Below are the code and all the weights of a small trained network. Each question names an input and a class and asks about switching units off, where a switched-off unit gives its printed mean instead of its output.

import numpy as np


def w(rows, s, z=0):
    codes = np.array(rows[::2]) - 128.0
    scale = np.full(codes.shape[1], s)
    scale[-1] = z or s
    return codes * scale


def norm(h):
    return h / np.sqrt((h * h).mean(-1, keepdims=True) + 1e-5)


def f(y):
    return y / 2 * (1 + np.tanh(0.7978845608 * (y + 0.044715 * y**3)))


def log_softmax(a):
    a = a - a.max(-1, keepdims=True)
    return a - np.log(np.exp(a).sum(-1, keepdims=True))


def net(x, mask):
    res = np.array(x, float).reshape(1, 7) / 4 @ E
    u = 0
    for l in range(2):
        y = f(norm(res) @ A[l][:, :-1].T + A[l][:, -1])
        res = res + np.where(mask[u : u + 10], y, B[l][:, -1]) @ B[l][:, :-1]
        u += 10
    return log_softmax(norm(res)[-1] @ U[:, :-1].T + U[:, -1])


A, B = {}, {}
E = w([
[106,141,98,191],'x0',
[131,129,132,130],'x1',
[126,127,131,125],'x2',
[162,113,254,178],'x3',
[180,39,119,157],'x4',
[47,93,143,119],'x5',
[153,136,123,130],'x6',
],0.0076)
A[0] = w([
[161,74,99,189,71],'L0N0',
[87,131,115,146,100],'L0N1',
[182,117,132,163,78],'L0N2',
[125,101,172,123,102],'L0N3',
[133,127,126,132,143],'L0N4',
[148,136,194,168,251],'L0N5',
[199,79,114,96,104],'L0N6',
[144,45,83,199,44],'L0N7',
[104,160,121,165,68],'L0N8',
[135,106,7,38,137],'L0N9',
],0.013,0.0026)
B[0] = w([
[131,110,79,1,168],'L0N0',
[121,152,176,153,140],'L0N1',
[169,120,141,116,156],'L0N2',
[174,99,117,201,147],'L0N3',
[151,130,123,117,131],'L0N4',
[161,110,49,99,209],'L0N5',
[137,153,162,72,175],'L0N6',
[130,77,240,70,180],'L0N7',
[87,145,163,150,138],'L0N8',
[156,60,146,163,255],'L0N9',
],0.0072,0.0075)
A[1] = w([
[189,132,153,143,173],'L1N0',
[162,128,198,122,34],'L1N1',
[85,132,113,111,140],'L1N2',
[142,179,83,170,146],'L1N3',
[96,252,109,97,76],'L1N4',
[151,150,205,170,95],'L1N5',
[30,21,210,183,92],'L1N6',
[150,77,143,42,250],'L1N7',
[229,103,144,137,210],'L1N8',
[96,106,21,88,4],'L1N9',
],0.012,0.0024)
B[1] = w([
[97,106,57,129,169],'L1N0',
[96,79,164,167,148],'L1N1',
[222,113,162,86,137],'L1N2',
[158,188,172,95,146],'L1N3',
[156,84,208,97,172],'L1N4',
[120,2,101,167,140],'L1N5',
[154,192,65,85,224],'L1N6',
[79,248,180,206,255],'L1N7',
[95,137,81,108,236],'L1N8',
[180,38,113,190,146],'L1N9',
],0.0083,0.0087)
U = w([
[145,171,107,73,253],'0',
[146,37,92,166,91],'1',
[125,204,154,128,106],'2',
[140,169,129,78,138],'3',
[144,92,251,39,18],'4',
],0.011,0.0039)

Each question gives the input, the list of numbers given to net, and the class t.
The units are the neurons (one row each of A and B). Each row of codes is followed by its name. A weight is (code - 128) times the scale printed after its matrix; where a second scale follows, it is the last column's (A, B and U).
mask holds one flag per neuron, layer by layer. A switched-off neuron (its flag False) gives its mean, the last column of its row in B, instead of its output. The means were averaged over made-up inputs and are rounded, as every weight is.
A unit's drop is (log p(t) with every unit on - log p(t) with that unit switched off) / (log p(t) with every unit on - log p(t) with every unit switched off).
The circuit of an input: a set's keep is (log p(t) with only the set's units on - log p(t) with every unit switched off) / (log p(t) with every unit on - log p(t) with every unit switched off). Starting from the 12 units with the biggest drops (on a tie, the unit counted first), units are removed one at a time, each time the one whose removal leaves the highest keep (on an exact tie, the one counted first), for as long as the keep stays at least 0.8.
units of the circuit, in order: the units of the circuit, biggest drop first
most important unit: the unit with the biggest drop
k most important neurons: the k neurons with the biggest drops, biggest first
k most important neurons of layer l: the k neurons of layer l with the biggest drops, biggest first
input [-1,-2,5,1,-5,-4,2], class 4: most important unit : L1N4
input [6,-3,4,-1,6,1,-5], class 2: units of the circuit, in order : (L1N7; L0N7; L0N9; L1N6)
input [-8,-2,5,5,4,-3,6], class 2: 3 most important neurons : (L1N7; L0N9; L0N6)
input [8,-6,-1,-3,5,-4,-6], class 2: 2 most important neurons of layer 1 : (L1N7; L1N4)
input [2,7,6,6,-5,-3,-3], class 1: 3 most important neurons of layer 1 : (L1N5; L1N7; L1N6)
input [0,-5,-4,-5,-4,1,-1], class 1: 4 most important neurons : (L1N9; L0N7; L0N9; L1N7)
input [-8,-1,2,-6,3,0,-8], class 2: 2 most important neurons : (L1N7; L0N5)
input [5,5,-2,-7,4,-3,0], class 1: 2 most important neurons : (L1N9; L1N6)
input [-7,-4,-1,7,-3,8,-8], class 0: units of the circuit, in order : (L1N6; L0N7)
input [-7,-5,5,8,3,7,-1], class 1: 2 most important neurons of layer 1 : (L1N5; L1N1)
input [3,1,-7,8,-7,6,-7], class 1: 4 most important neurons : (L1N5; L0N0; L0N3; L1N7)
input [7,2,5,0,-8,-1,-4], class 4: 3 most important neurons : (L1N4; L1N7; L1N6)
input [2,-8,5,-7,-7,4,-1], class 1: units of the circuit, in order : (L1N9; L0N9)
input [0,2,8,0,8,-1,-3], class 4: 2 most important neurons : (L0N7; L1N6)
input [7,-6,-1,7,-7,-4,4], class 1: units of the circuit, in order : (L1N5)
input [5,-6,6,1,-7,2,-2], class 4: units of the circuit, in order : (L1N4; L1N7)
input [8,-6,-8,-1,7,-2,-1], class 2: 2 most important neurons : (L1N7; L0N7)
input [-7,3,7,-5,-6,4,7], class 2: 2 most important neurons : (L1N7; L0N9)
input [-4,0,-7,4,4,5,7], class 3: 2 most important neurons : (L0N9; L1N7)
input [4,-4,-4,6,8,-1,4], class 4: most important unit : L0N7
input [2,-7,-2,-2,-8,-4,-6], class 4: 3 most important neurons : (L1N4; L1N7; L1N6)
input [0,1,-6,4,-5,-2,-2], class 4: 4 most important neurons : (L0N9; L1N4; L0N7; L1N7)
input [-1,1,-8,6,5,6,3], class 0: 2 most important neurons : (L0N9; L0N5)
input [4,-2,5,3,7,1,2], class 4: 3 most important neurons of layer 0 : (L0N7; L0N0; L0N2)
input [-5,-8,-2,-3,-2,-3,4], class 2: 2 most important neurons of layer 1 : (L1N7; L1N6)
input [-8,6,8,-4,5,3,8], class 2: 2 most important neurons : (L1N7; L0N6)
input [3,-8,5,-2,7,-5,6], class 4: units of the circuit, in order : (L0N7)
